Below is a small trained network, with its code and all its weights. Each question gives an input and a class and asks what happens when units are switched off, that is, made to give their printed mean instead of their output.

import numpy as np


def w(rows, s, z=0):
    codes = np.array(rows[::2]) - 128.0
    scale = np.full(codes.shape[1], s)
    scale[-1] = z or s
    return codes * scale


def norm(h):
    return h / np.sqrt((h * h).mean(-1, keepdims=True) + 1e-5)


def f(y):
    return y / 2 * (1 + np.tanh(0.7978845608 * (y + 0.044715 * y**3)))


def log_softmax(a):
    a = a - a.max(-1, keepdims=True)
    return a - np.log(np.exp(a).sum(-1, keepdims=True))


def net(x, mask):
    res = np.array(x, float).reshape(1, 2) / 4 @ E
    u = 0
    for l in range(2):
        y = f(norm(res) @ A[l][:, :-1].T + A[l][:, -1])
        res = res + np.where(mask[u : u + 9], y, B[l][:, -1]) @ B[l][:, :-1]
        u += 9
    return log_softmax(norm(res)[-1] @ U[:, :-1].T + U[:, -1])


A, B = {}, {}
E = w([
[134,112,29,95,54,144,128,93,15],'x0',
[163,88,160,100,204,254,86,158,239],'x1',
],0.0068)
A[0] = w([
[98,168,166,136,134,43,157,121,127,194],'0.n0',
[95,103,90,116,98,97,81,153,1,166],'0.n1',
[205,111,86,103,118,84,137,115,113,64],'0.n2',
[161,117,91,89,58,213,102,30,92,15],'0.n3',
[28,167,172,188,104,94,205,128,155,1],'0.n4',
[147,104,74,99,118,177,131,150,145,97],'0.n5',
[97,124,68,216,98,30,205,175,70,81],'0.n6',
[128,92,74,60,129,157,60,174,88,110],'0.n7',
[186,135,124,70,172,116,65,179,162,91],'0.n8',
],0.0086,0.0019)
B[0] = w([
[228,152,148,169,116,128,86,82,177,210],'0.n0',
[2,111,33,112,136,143,175,92,131,240],'0.n1',
[96,150,118,155,6,164,145,123,162,149],'0.n2',
[70,49,138,110,163,62,167,167,166,213],'0.n3',
[197,88,153,128,104,127,73,71,125,194],'0.n4',
[164,158,99,113,95,96,104,18,110,172],'0.n5',
[180,164,200,127,198,104,84,172,133,254],'0.n6',
[152,81,191,137,70,173,136,136,151,188],'0.n7',
[124,196,107,59,97,101,157,171,98,176],'0.n8',
],0.0097,0.0092)
A[1] = w([
[147,172,136,171,154,87,127,124,164,199],'1.n0',
[123,74,129,160,112,117,101,67,175,250],'1.n1',
[191,139,129,110,132,180,71,92,142,230],'1.n2',
[100,157,146,170,141,107,104,116,110,120],'1.n3',
[120,125,172,115,72,140,103,132,160,107],'1.n4',
[130,129,174,138,140,119,220,137,123,158],'1.n5',
[152,117,133,160,90,128,94,94,142,56],'1.n6',
[89,6,116,114,79,126,137,113,116,63],'1.n7',
[150,125,122,168,120,115,103,88,139,202],'1.n8',
],0.014,0.0018)
B[1] = w([
[96,131,72,233,103,110,48,101,85,220],'1.n0',
[50,101,116,65,156,187,163,153,119,216],'1.n1',
[125,127,120,88,54,121,232,139,83,251],'1.n2',
[178,185,62,184,138,140,125,193,72,157],'1.n3',
[187,126,85,123,156,110,120,81,102,170],'1.n4',
[155,78,184,137,187,131,88,77,61,138],'1.n5',
[37,174,69,155,165,93,171,182,143,170],'1.n6',
[55,2,162,182,148,234,105,30,122,255],'1.n7',
[48,149,150,100,169,176,149,151,126,181],'1.n8',
],0.0087,0.01)
U = w([
[33,195,101,156,116,105,160,140,84,145],'0',
[118,90,143,92,98,90,67,120,188,19],'1',
[106,162,198,44,216,133,61,179,188,88],'2',
[197,147,184,198,154,82,35,90,139,190],'3',
[195,142,152,36,90,136,193,120,156,181],'4',
[119,64,122,95,102,85,82,184,170,3],'5',
[27,9,118,90,110,168,134,59,136,189],'6',
],0.014,0.0049)

Each question gives the input, the list of numbers given to net, and the class t.
The units are the neurons (one row each of A and B). Each row of codes is followed by its name. A weight is (code - 128) times the scale printed after its matrix; where a second scale follows, it is the last column's (A, B and U).
mask holds one flag per neuron, layer by layer. A switched-off neuron (its flag False) gives its mean, the last column of its row in B, instead of its output. The means were averaged over made-up inputs and are rounded, as every weight is.
A unit's drop is (log p(t) with every unit on - log p(t) with that unit switched off) / (log p(t) with every unit on - log p(t) with every unit switched off).
The circuit of an input: a set's keep is (log p(t) with only the set's units on - log p(t) with every unit switched off) / (log p(t) with every unit on - log p(t) with every unit switched off). Starting from the 12 units with the biggest drops (on a tie, the unit counted first), units are removed one at a time, each time the one whose removal leaves the highest keep (on an exact tie, the one counted first), for as long as the keep stays at least 0.8.
circuit, biggest first: the units of the circuit, biggest drop first
unit that matters most: the unit with the biggest drop
top k neurons: the k neurons with the biggest drops, biggest first
top k neurons in layer l: the k neurons of layer l with the biggest drops, biggest first
input [2,8], class 4: top 2 neurons in layer 0	[0.n1, 0.n8]
input [-2,-4], class 3: circuit, biggest first	[0.n6]
input [0,-8], class 0: top 2 neurons	[0.n1, 0.n0]
input [3,-6], class 0: circuit, biggest first	[0.n6, 1.n7]
input [-6,7], class 2: top 3 neurons	[0.n4, 0.n0, 1.n7]
input [5,-7], class 0: top 4 neurons in layer 0	[0.n6, 0.n7, 0.n1, 0.n4]
input [-2,-1], class 0: top 2 neurons	[1.n6, 1.n7]
input [-6,0], class 0: top 4 neurons	[0.n6, 1.n7, 0.n3, 0.n1]
input [1,4], class 4: top 3 neurons	[0.n1, 0.n8, 1.n7]
input [-7,7], class 2: top 3 neurons	[0.n0, 0.n4, 1.n7]
input [-4,3], class 2: top 2 neurons	[0.n0, 0.n4]
input [3,8], class 4: top 2 neurons	[0.n1, 0.n8]
input [-5,0], class 0: top 3 neurons in layer 0	[0.n6, 0.n3, 0.n1]
input [-1,4], class 4: unit that matters most	0.n3
input [-6,4], class 2: top 2 neurons in layer 1	[1.n7, 1.n3]
input [1,-8], class 3: top 2 neurons	[0.n6, 1.n2]
input [-3,-2], class 3: top 3 neurons	[0.n1, 0.n0, 1.n0]
input [-7,-4], class 3: top 3 neurons in layer 0	[0.n1, 0.n0, 0.n2]
input [2,-5], class 0: top 3 neurons in layer 0	[0.n6, 0.n1, 0.n2]
input [-4,-2], class 0: circuit, biggest first	[1.n7]
input [-1,3], class 4: top 2 neurons	[1.n7, 0.n3]
